Below is a small trained network, with its code and all its weights. Each question gives an input and a target symbol and asks what happens when units are switched off, that is, made to give their printed mean instead of their output.

import numpy as np


def w(rows, s, z=0):
    codes = np.array(rows[::2]) - 128.0
    scale = np.full(codes.shape[1], s)
    scale[-1] = z or s
    return codes * scale


def f(y):
    return np.maximum(y, 0)


def softmax(a):
    e = np.exp(a - a.max(-1, keepdims=True))
    return e / e.sum(-1, keepdims=True)


def log_softmax(a):
    a = a - a.max(-1, keepdims=True)
    return a - np.log(np.exp(a).sum(-1, keepdims=True))


def net(x, mask):
    ids = ['βγδζμσφ'.index(c) for c in x.split()]
    T = len(ids)
    res = E[ids] + P[:T]
    r = res
    for j in range(2):
        rows = slice(4 * j, 4 * j + 4)
        q, k, v = (r @ M[0][rows].T for M in (Q, K, V))
        z = softmax(np.where(np.tri(T) > 0, q @ k.T / 4**0.5, -1e9)) @ v
        o = O[0][rows]
        res = res + np.where(mask[j], z, o[:, -1]) @ o[:, :-1]
    y = f(res @ A[0][:, :-1].T + A[0][:, -1])
    res = res + np.where(mask[2:10], y, B[0][:, -1]) @ B[0][:, :-1]
    return log_softmax(res[-1] @ U[:, :-1].T + U[:, -1])


Q, K, V, O, A, B = {}, {}, {}, {}, {}, {}
E = w([
[134,127,83,186],'β',
[186,204,127,206],'γ',
[102,60,93,193],'δ',
[142,81,123,139],'ζ',
[107,7,123,159],'μ',
[220,144,169,118],'σ',
[190,156,85,104],'φ',
],0.017)
P = w([
[180,83,104,143],'0',
[243,140,103,149],'1',
[159,95,131,131],'2',
[169,46,115,120],'3',
[139,115,151,119],'4',
[167,57,134,103],'5',
[124,134,178,119],'6',
[145,25,103,106],'7',
[109,148,197,122],'8',
[175,2,68,121],'9',
[92,166,217,119],'10',
[200,1,72,119],'11',
[99,170,211,117],'12',
],0.016)
Q[0] = w([
[128,165,143,19],'H0',
[150,122,58,180],'H0',
[92,102,109,104],'H0',
[248,119,109,133],'H0',
[178,60,99,98],'H1',
[69,210,117,93],'H1',
[254,87,112,185],'H1',
[97,101,125,105],'H1',
],0.015)
K[0] = w([
[147,143,189,116],'H0',
[137,78,156,165],'H0',
[87,183,160,124],'H0',
[185,147,101,117],'H0',
[98,183,167,113],'H1',
[252,112,77,166],'H1',
[11,197,197,73],'H1',
[129,121,91,141],'H1',
],0.014)
V[0] = w([
[43,185,112,77],'H0',
[77,90,88,174],'H0',
[126,141,111,130],'H0',
[141,125,231,165],'H0',
[248,219,107,121],'H1',
[206,106,170,3],'H1',
[162,60,96,154],'H1',
[220,102,243,112],'H1',
],0.011)
O[0] = w([
[199,160,87,152,5],'H0',
[163,105,180,90,143],'H0',
[124,142,132,134,124],'H0',
[167,154,129,186,122],'H0',
[95,126,225,17,126],'H1',
[253,93,115,59,132],'H1',
[137,55,105,152,191],'H1',
[206,102,226,139,176],'H1',
],0.012,0.016)
A[0] = w([
[83,194,61,75,174],'N0',
[121,139,155,140,253],'N1',
[126,156,217,28,135],'N2',
[116,125,218,144,29],'N3',
[134,70,187,153,22],'N4',
[103,18,102,159,67],'N5',
[238,47,157,255,67],'N6',
[207,101,61,127,130],'N7',
],0.0089,0.0058)
B[0] = w([
[143,46,195,112,128],'N0',
[161,66,149,115,167],'N1',
[147,111,38,135,195],'N2',
[67,165,71,96,172],'N3',
[111,233,48,121,213],'N4',
[182,190,168,173,237],'N5',
[100,199,121,98,253],'N6',
[115,254,234,150,152],'N7',
],0.0074,0.021)
U = w([
[137,14,203,141,238],'β',
[46,173,97,63,71],'γ',
[163,91,18,177,166],'δ',
[169,131,254,78,165],'ζ',
[135,191,62,130,3],'μ',
[177,147,49,99,36],'σ',
[230,24,81,144,188],'φ',
],0.0082,0.0067)

Each question gives the input, a string of symbols that net reads in full, and the target symbol t.
The units are the heads (4 rows each of Q, K, V and O) and the neurons (one row each of A and B). Each row of codes is followed by its name. A weight is (code - 128) times the scale printed after its matrix; where a second scale follows, it is the last column's (O, A, B and U).
mask holds one flag per unit, heads first, then neurons. A switched-off unit (its flag False) gives its mean, the last column of its rows in O or B, instead of its output. The means were averaged over made-up inputs and are rounded, as every weight is.
A unit's drop is (log p(t) with every unit on - log p(t) with that unit switched off) / (log p(t) with every unit on - log p(t) with every unit switched off).
The circuit of an input: a set's keep is (log p(t) with only the set's units on - log p(t) with every unit switched off) / (log p(t) with every unit on - log p(t) with every unit switched off). Starting from all 10 units, units are removed one at a time, each time the one whose removal leaves the highest keep (on an exact tie, the one counted first), for as long as the keep stays at least 0.8.
circuit, biggest first: the units of the circuit, biggest drop first
k most important neurons: the k neurons with the biggest drops, biggest first
which heads matter: for each layer, one digit per head in row order, 1 if its drop is at least 0.15 and else 0, layers parted by /
input δ ζ ζ ζ β σ, target β: which heads matter => 01
input β ζ ζ ζ φ γ, target φ: 4 most important neurons => N2, N6, N7, N5
input ζ γ γ ζ ζ ζ δ γ β ζ ζ σ, target ζ: circuit, biggest first => N7, H1
input β ζ β δ γ ζ, target γ: circuit, biggest first => H1, N3, N2
input ζ μ δ ζ φ ζ σ φ, target σ: circuit, biggest first => N2, H1, N4, N3
input ζ ζ β ζ ζ ζ μ ζ ζ δ β ζ, target β: circuit, biggest first => H1, N6, N2, N4
input γ μ δ μ, target δ: circuit, biggest first => H1
input δ γ μ γ, target μ: circuit, biggest first => H1, N6, N7
input ζ β β β φ β, target φ: circuit, biggest first => N2, H1, N6
input σ β μ ζ ζ ζ γ ζ, target γ: 3 most important neurons => N3, N2, N4
input ζ δ β ζ γ ζ β β ζ ζ β σ, target β: 3 most important neurons => N6, N4, N2
input β ζ γ ζ μ ζ μ ζ ζ δ σ σ, target σ: 3 most important neurons => N2, N4, N3
input ζ φ σ γ β β β ζ β γ σ δ, target σ: 4 most important neurons => N2, N4, N3, N6
input ζ ζ ζ β β γ ζ γ, target ζ: circuit, biggest first => N2, H1, N7
input δ ζ ζ ζ δ β, target δ: most important neuron => N7
input μ γ δ ζ β δ ζ φ, target ζ: 3 most important neurons => N7, N2, N4
input γ ζ φ δ ζ β ζ β σ, target σ: 2 most important neurons => N2, N3
input γ μ ζ ζ β ζ γ μ, target γ: circuit, biggest first => H1, N3
input ζ ζ β ζ φ ζ, target φ: circuit, biggest first => N2, H1, N6
input ζ β δ β β φ, target β: circuit, biggest first => N4, H1, N6, N3
input ζ ζ ζ μ φ ζ ζ ζ ζ ζ ζ β, target ζ: 2 most important neurons => N2, N7
input δ ζ ζ σ β β, target β: circuit, biggest first => H1, N6, N4, N2
input γ ζ ζ ζ β δ β φ σ σ β γ, target β: 3 most important neurons => N4, N6, N2
